Each row is followed by its class.
[ 231  276  -77  -98   43  -60  548  312 -131 -105   80 -314   20   19
 -383  203   38  -19 -110  180 -162   86  625   88  409    4  336   22
  -63  292  311 -170 -469  148  281  -83  174 -334]
D
[ -52   96 -211 -171  288 -239  180  107 -387    3 -152 -216  -50 -277
 -438 -124   -5   93 -367  119 -234 -566  306  296  520  204  149  242
 -220  -51   81  -97 -558  -59  266 -203  157 -571]
W
[-208  400  193 -394 -333    6  448  185  229   23   54  108   79 -365
  186 -122   -1   30  267  545  133  404  167  155  -75   62  217   57
 -288   86   98 -264  199 -201   97   53  182 -158]
Q
[-193  137   82   20  -14   20  132  -88  336   75  -11   11  153  -88
 -149  -96   34  566   48    3  116  176  230 -338   79  -26   14  217
   -9  212 -355 -108 -164 -133 -141 -315  -48 -161]
Y
[ 271 -215   12 -239   35  202 -351  108 -675  -65 -399  187 -162   74
   62 -306  116   41  184 -208   76  304  460  242   75  -16   53 -502
  282 -206  -68  322  323  130  101   58    4 -109]
G
[ 446  120 -311 -103 -188 -185  -89   -9 -225  150 -587  146  -22  133
 -532 -488  355  -76   94  -43 -637  417  391   25 -163  163 -174 -673
 -313  221  -95 -196 -208   56   92  386  153  -91]
Y
[-118  268  638   99  300 -306  229   47  337  -72 -201 -160  234  413
  197  325  102  285 -121 -198 -220  -61  181 -374   16  208   40  247
   -4  746 -143 -494 -418  -11  145 -167   71   56]
Q
[ 506 -123 -504 -175  289   29 -216  -61  -69 -102  333 -147   -1   20
  239 -162 -402 -139  227   28 -419 -313 -244  499  215 -164  -67  115
  530 -112   72   86 -315  286 -101  -42 -121 -210]
Y
[ 441   -5 -302   46 -250  263  769   30  335 -185  802 -119 -155 -155
  -86 -187   25  -53  275  899  262  189  165  173   10   52  213  -50
  136 -180   33   56   73   99   58  -23 -194 -453]
G
[-167  459  -42  -80 -114  -22  498  144  -25  252 -261  126  647 -164
 -504   33  214   70  -58  102 -593  188  132  -25  165  331   -3   35
 -492  326  -38 -371 -243 -119  190 -101   45 -188]
Q
[-131  224  140  308 -109    9  331  273   20  -29 -115   55  496   21
   -6  350  139  161  110 -163 -127 -104  -65   59  106  312 -161  173
 -219  -69  -98 -239  -25   -2  120 -198  -40   40]
J
[ 326  -63 -407  122   94  -48  460   48  207   80  533 -355   40  -19
 -361 -126 -291 -115  157  464 -209   75  107  137   -7 -144  283  450
  181 -121   63   51 -468  161  135  -29  128 -280]
Y
[-125 -121 -305 -133 -209   -6   22 -159 -269   13  127   89   -6 -211
   49 -506  246   74  -56  102  148   53  169 -114 -118 -367   28 -136
  -50 -310   80  410  371 -158  -47 -195    2  -53]
G
[ -30  286  132   10  195 -254   41   47 -112  -29 -164  -25  -48 -119
  184  160   22  247  188 -299    8 -306 -121  266  409   73 -288   99
  314 -233 -188  154 -252  -26   39 -225   40 -295]
P
[ -61    1 -170  -66  356 -291  308  243 -345  219 -260    6  138 -234
 -260  -55  -32  151  171   62 -355 -207  203   93  392  318 -201  509
  -81   29 -294 -161 -445 -191  101 -134  299 -618]
Y
[   3   69 -216  -96 -238   95 -239  -80 -463  -62 -342   83  136   47
 -195 -307  244   -8   61 -194  -28  374  -14  162 -530   54 -134 -375
   59 -163   28  198  233  -57   20  108  -74  187]
P
[ -33  205 -207   99 -109 -245 -241  -15 -322   26 -591  134  454  -17
  -63 -187  148   29   53 -251   15  383 -183  236 -248  190 -314  -25
   12 -275   20  201  253  -56   47  -17 -107  230]
G
[-166  -49 -177 -132 -157  139 -174 -553 -320    4   42   49  -99  -10
 -138 -485  229  107  -88 -252  -93  -52 -139  137 -191 -251  -35  -18
  135 -389   67  509  464  -44   -5 -245  112   17]
M
[ 760 -149 -593 -304    2  155  149 -320 -105 -125  456   53 -332  173
  172 -322   63  -58  257  572    8   34  217  369  311 -107  -68  165
  385 -189   -1  293  156  171  -32   59  165 -406]
U
[ 460   41  -25   22  243 -270  138  290  -24  127 -255 -225   36 -218
 -386   10 -265  -49  -61   16 -378 -132  270  137  375  385   31  281
  -36  239 -151 -355 -806  147  104  243   81 -491]
M
[ 131  445 -476  134  540 -453 -121  350  -12  113 -279   -6  132 -321
 -348  251 -400  202 -378   96  -39   14    0  342  580  452   89  320
  -90  131  241 -292 -681   18  222    7  243 -275]
U
[-198  -49  257 -114 -343  118  103 -312   84  -73  145 -162  160  -53
  -14 -321  346  116  218 -237   45   90   90   35 -478 -116 -170 -256
   97 -431   40  174  633  -17 -111 -293 -239   19]
M
[ 441 -138 -234  212  136  -80 -266  148  206   90 -266   34   24  268
   67 -147 -281 -306   12  -80 -703  261 -109  284   92  253 -135   60
  234  314 -294   67 -524  148 -147  235  -97  -98]
Y
[-101 -142 -167 -402 -281   81 -183 -294 -482  124  -50   11 -176 -373
 -170 -493  397  415  -11  -53   58 -100  319   -6  208 -266 -202 -180
 -149 -371   -4  371  525 -102  -21  -13  -80 -378]
M
[  13  128  168 -288   51 -235 -411  -51 -615  -77 -468    4  389  198
 -125 -164  226 -142  -33 -545 -486  -66   57   39 -132 -148 -199 -253
  248   76  -24   17 -193  102   56 -160  -90  226]
D
[ -51  231 -457  297  118 -106   48  162  143   31  330  -85  259 -381
 -512   21  -78  358 -530  333 -156  -94  -74  293  154  382  288   -4
 -220   62  100 -207 -363   17  285   59  -67 -343]
G
[  71  259 -333  167  199 -140  224  298  183   14 -175 -122  199  316
 -320  114   48  187 -360  -55 -320 -260  281  177  137  352  185   77
  -17  312  146 -253 -501  184  347 -158   41 -124]
D
[-143  103  399 -319  142 -315  156 -113  208  124  -73  -11 -161   21
   90 -117  -70 -125  196 -227 -313 -107   93 -316  288   -4 -132   59
  -70  531 -139 -479 -377   64 -205 -495  -66 -165]
Q
[ 387  -15   79  379  -92   90  174  -57  302  -37  594 -206 -567   66
  -18 -135   57  109  425  351   27  385  -21  -83 -390 -113   43 -424
  202  -71 -130   17  122  152 -101  373 -157  -48]
Y
[-342  289   21   42   14   43  255  185  297  163  476 -293  321 -195
 -467  350   80  256 -187  413   19   62  250    0  223  286  212  341
 -176 -155  281 -197 -213  -90  417   -2 -130 -275]
G
[ 296 -112 -292 -474 -150  412  326 -506  185 -204  723 -112 -150   14
 -206 -434  247   16  191  324  159 -129  185   79  -98 -218  326   23
  298   39  138  248  179  172   14 -146 -146 -279]
Q
[ -27  172  -12 -162   77   96  468  149  292  139   42   33  174 -157
   67  -23 -408  137  125  192 -138   49   80  110  170  119  249  330
  -68  204 -123 -351 -401    8  134 -334  229 -316]
Q
[  -9  299 -117 -688 -191 -345   35 -379 -253   71  108  220  297 -228
 -134 -613  402 -258 -369  234 -337   78 -130  -19  -75 -228  423  346
 -201  156  255  297   21  -24  373 -272  234   35]
G
[ -87  -47  -29 -107   -9  -88  179  139   -3    9 -284  144   76 -197
  223 -228  -88  229  196 -174  -51   -3  162  115   99  -62  -60  -95
   58  -53 -487   50 -125 -107  -87 -425  200 -392]
J
[ 370  123 -289 -164 -139  233  362 -228  243 -200  278 -246  -29  -46
 -200 -346   48 -154   27  272  -76  205  182  291 -257   16   47 -209
  414 -119  116  219  173   94  -60 -204 -137 -323]
X
[ 122  149  -79   60   94 -272  256  400   72   36  -96 -156  365 -111
 -320  102   20   70   25   92 -377   25  381  130  382  414   -7   19
  -75  243 -167 -366 -476  106   90 -120  -74 -451]
J
[-190   -6  -15   56  277 -468  397  230 -235  108 -169  204  184 -225
  -87 -195   31   75  -61  153  -83 -175   88 -190  416  140   12  333
 -254  287 -236 -177 -345 -130   63 -393  162 -320]
Q
[ 231  356 -142 -108 -146 -249  251  436  262   50  106  103  278  -35
  -89  -90   60   72  192  599 -450  228  341  234  198  439  132   34
 -198  418   38 -618 -569    4  111  306   70 -227]
M
[ 385 -270 -336  192  205  469  848 -330  215 -138  735 -243  -48  -20
 -145 -199 -333   60  -27  557  378  411   30  134 -136 -204  269   89
  715 -252  138  731   66  -22  -54 -297  -97 -425]
M
[ 446 -249  -54   62 -181  326  -33 -216  107 -103  301 -194   -5  -97
  193  144 -175 -109  217  -97  -63  -29 -232   49   77  -76 -144   52
  128 -282 -157  296  118  124 -314   40 -123 -127]
W
[ 153 -181 -151  121 -112   78  555  265   20   33   17  139  373   66
  -88 -177   81  305  271   78 -202   94  410  130  -13  -86 -113 -240
   70  179 -287 -121 -132   20   49 -167  -20 -337]
Q
[ -30   44 -127  315 -156  210  446  105  317   55   23   97  476 -120
   53  166 -194  360  194  -90  315  135 -145   26 -145  267 -116  146
  -95 -265 -112 -221  117   27   84 -322   42  -20]
D
[  94  251 -194   84 -103   21  495  284   74  164 -103  -63  336 -239
  -46  160 -241   81  310  137 -253   14 -132  438  242  302 -274   -5
  -24 -163 -112 -202  -57  121   24 -210 -201 -429]
U
[ 401   35 -352 -340  196 -141  143 -134  -47    8  149  -67  151  -91
    7 -241 -296 -301  -63  287  -22  -40   40  295  326    5  110  366
  364 -240   55   49  -89  284  171 -395   96 -280]
D
[ -67  227 -256 -219 -404  -65 -222  -93  109  235 -358   61  176 -223
 -275 -497   99  -45   62  -41 -405  381   65   90 -254  273 -117  -82
 -220  -72   74  -53  258  -81 -102  165   87  -57]
M
[-154  286  205  153 -120  -40  374  279  226  -59   16  -60   28  -15
 -176  334  197  259  306  146  139   52  206 -106   69  374  -93 -186
  -41  165  -88 -326   21  -46  -29  -38  -23 -203]
X
[ 274 -248   86  -30   78   61  626   24  -47  130  277 -139   64   -6
 -146  -15   -4 -171  372  225  -81  -93  141   76  -71  305   64  358
  -53 -131 -335 -351 -156  196  254 -146   71 -439]
M
[ 196  -34 -344    6 -362  130   31 -261 -107  156  -12  110  228 -127
 -171 -440  155  -17   74   48 -438   91 -127  158 -190   97 -293 -311
 -309 -178 -114 -203  234   76  -84   77 -198  -63]
M
[ -99   65 -207 -252 -100  -46 -144 -252 -571  134 -298  -15  415 -360
 -246 -396  233  258  -42 -228  -28  372   10  241 -393   42 -252 -358
   68 -574 -125  345  333 -147   71 -238  -57 -180]
P
[-347  236  124  396  358 -191  454   29 -114  150 -219 -328 -115   26
 -471  304  134   11 -110 -389 -199  -95  -22 -178  261  206  -92  193
 -403  245  124 -211 -331  -35  115 -198 -166 -145]
M
[-106  112 -120  190  425 -282   80  303 -579  -30 -422  -97  314  -91
  -22   22 -284 -121 -212 -106   30 -266  169  200  509  314   25  307
   74  -73  177 -142 -676   -8  275 -269   27 -169]
U
[  91  212 -290 -202  -30  621   81 -259  -73 -204  578 -447  267   38
 -112  118  -11  167   69  431   33  245  171  374 -264   83  330   24
  546 -246  178  261  554   78   69   47 -129 -234]
W
[ 755 -136 -127 -185  -36   10  104  167  -65 -128    8 -133 -271  225
 -167 -261 -146 -434  218  205 -595  -29  411  207   92  228 -160  143
  283  309  -45 -368 -424  230  -60  281  156 -367]
D
[ -98  159  -73  216 -183 -140 -190 -138 -368  112 -382  121  307 -123
 -131 -317  223   25  -50 -166 -111  101 -204   67 -283  327 -332 -201
 -106 -372  -38    6  462  -47  -31   93  -62  191]
P
[-100  187 -544  326  -43   44 -139  252  286   66 -365 -100  509 -191
 -318  -66 -343  117   91 -220 -114   61   70  259   39  462 -115 -124
  114 -321 -132 -190  -43   63 -136 -114   20 -177]
D
[ 262  351 -163  326 -126  -82    1  283  472   -8  -27   -8  371   12
 -222  167 -174   63  167  -66 -259  165   88   81   60  390  -32  186
  199  214 -225 -374 -623   81  -59  191  134  -58]
P
[ 579  -18 -239   -2 -107  127  465  140   68  129  264 -234 -225   92
 -225 -318  -68 -168  354  481 -617  226  522  147  234  -61 -115  -38
  289  326 -202 -120 -287  154 -277  348 -176 -503]
D
[ 217 -162 -507  -28  121   53   87   85  -81  -18  106 -232    7   38
   85 -273 -290 -115  305  283 -126  103  201  233  -65  144 -163   10
  587 -314  -96  231  -82  -19 -286 -152  -69 -400]
M
[  28  196 -255  111   31   84  259  381  137  176 -273  226  599 -201
   56   -6  -97  292  147  407 -147  375  -52  179 -227  432 -190  146
   -9 -225 -284  -10  155 -273   15   87   49 -175]
Y
[ 306  148 -483  106  190   19  322  186 -187 -110   27 -197  485 -162
 -601  101  -74  100 -115   43 -165 -119   58  447  114  149  148 -176
   54    9   13  -63 -405  240  143 -129 -248 -278]
Q
[  33  310 -378  259  266 -279  148   69 -162   50  -69 -145  147 -270
 -382  -80 -171  138 -123 -250 -161 -467 -213  203   62  208 -114  178
  108 -302  -35 -215 -366  144  205 -394  103 -247]
D
[-193    3 -151  142   -9  -64  547   93 -164  211 -150   80  354 -308
 -287  -73   12  452 -209   11   -4 -408   -5  -60   27  171 -169   15
  -74 -169 -245    0   56 -120   82 -361   85 -412]
P
[ 180  -84  158 -319   84  189  437 -210   71  -69  358 -175 -372   40
  317   20  -60 -192  370  493  496  244  -63 -134 -174   11  114  374
  178 -237  -11  208  364   13   91 -175   28 -182]
Q
[ 103  228   32  341  179 -249  619  495   41   76 -118 -117 -215 -179
   60  273 -239  -22   11  286  194  110   20 -167   61  382  -69  460
 -199  -14  183 -252 -287 -128  240  -28  230 -226]
M
[-244  361 -196  -11   30 -250  363   21 -148   89 -117  -98  747 -582
 -170 -228  -12  315   24  -16 -352 -208 -241  338  -12   98  -88  166
 -226 -240 -298 -227  -74  -95   65 -401  -50 -362]
J
[ 247  213 -130  174 -152 -199  230  260  376  -74  368 -135   51 -194
 -322  -88  140  282  106  315   86   34  342  145  163   65  159  -15
  -45 -131  112 -195 -173  166  151   75  -74 -207]
M
[ 729  103 -110  272  322 -369 -180  470  -49 -144 -363 -140  250   68
 -144  421 -155   88   86 -315 -206  172  155  545   93  492 -263   20
  224 -176  -97 -111 -626  176   -3  145   71 -121]
G
[ 147   82 -546  434  427 -132  243  247  332  141  302 -107  -12  -84
 -398   29 -119  -17 -165  179 -359 -240  -73  198  326  534  248    8
 -212   15  -10 -221 -824   71  173   52   29 -363]
P
[  23  131 -336 -258 -101  -53 -228 -494 -340   74  238  -11   36 -440
 -385 -608  311  135 -380  -48 -354 -128   12   58  211 -233  236 -115
 -236   19  165  193   46   30  172  -23   39 -238]
W
[ 176   27   -5   -7  219 -312  -62   33  -83 -171 -165 -141  165   37
  -72 -256  245   23 -313 -108  -75 -102  402  255  167  111  206 -222
  -53   13  186   18 -163  114  141  -54 -131  -57]
G
[ -43  279   27  173  -63  -90  489   13  138  142   40   58  316  -78
 -132   -2  102  143  121  223  -67  -28 -163   66  -18  374  -93  240
  -63 -182 -163  -80  -85  -34  171 -233   -6 -184]
U
[ 296  -92 -351 -124   83 -187   84  -15 -228  -79  188  -89  -54 -114
  -97 -471 -216 -328   45  343 -223 -200  146  218  277 -120  -41  225
  426  -75  -33   13 -371  112   31 -105   -6 -399]
M
[ 298  221 -127 -162  -77 -130 -205  -41  -72  152 -325  137  -62 -412
 -222 -272    2  259   89 -107 -322   83 -101  177   14  280 -187   -1
 -195  -21 -186 -187    9   13   41  247  224 -295]
Y
[ 511  -78 -533  -81  270  -70  -38 -206  -36 -115  225  -51 -150  276
  132 -243 -179 -269 -114  107 -473 -349    0  383  371 -171  -12  168
  360  -38  -30  149 -293  254  -44 -298  120 -247]
U
[ 266  415   37   47   59 -414  134  232  -25 -127 -102  -15  -96   81
 -361 -178  328   61 -171   78 -509 -316  355  100  623   77   79  214
 -243  516   78 -374 -789  154  194  -31  -49 -140]
X
[  60  222 -136 -214 -221 -170 -365 -114 -429 -184 -441  384  335   85
  166 -294  281 -165  -41   58   17  195 -261  195 -329   -8 -150 -295
  238 -294  -86  405  258 -110  109   37   95  326]
J
[ 180  137  128   61  148 -385  309  274    2  -11 -198  -49 -111  160
 -180  -29   99   48   -1  115 -211 -212  299  -27  285  132  -12  240
  -92  380    3 -272 -551   50  169  -42   52 -180]
W
[  63  -22 -216 -478 -299  -51 -129 -386 -240   -6  -42  129 -217 -104
 -487 -860  547  -96 -116  176 -402 -212  452   81  358 -255  -98 -228
 -218  -13  169   92  115  -29  101   56    2 -286]
X
[-386  138 -394  -90  114   29 -284 -600 -301  104  157   42   65 -181
 -391 -404  -41   -8 -391   25 -166   19 -297  160 -123  -32   93   42
  115 -348   -2  298  184 -166 -163 -303  188   29]
D
[ 150  341  -47  401   70   49  316  213  -48 -187  410 -180  284  -49
  -58  469  198 -125   47  294 -105  121  -45  253  105  292   58  -58
 -315 -184   -7 -362 -281   29  169  110 -231    9]
G
[ 271  -19 -198   90  209 -297   88  -24  -34  -11  101  -92 -224  116
 -163  -63 -194  -81  -84  363 -148  133  -71  134   70   58  -17  128
  276  349 -156    6 -562   35   22   67    7 -267]
W
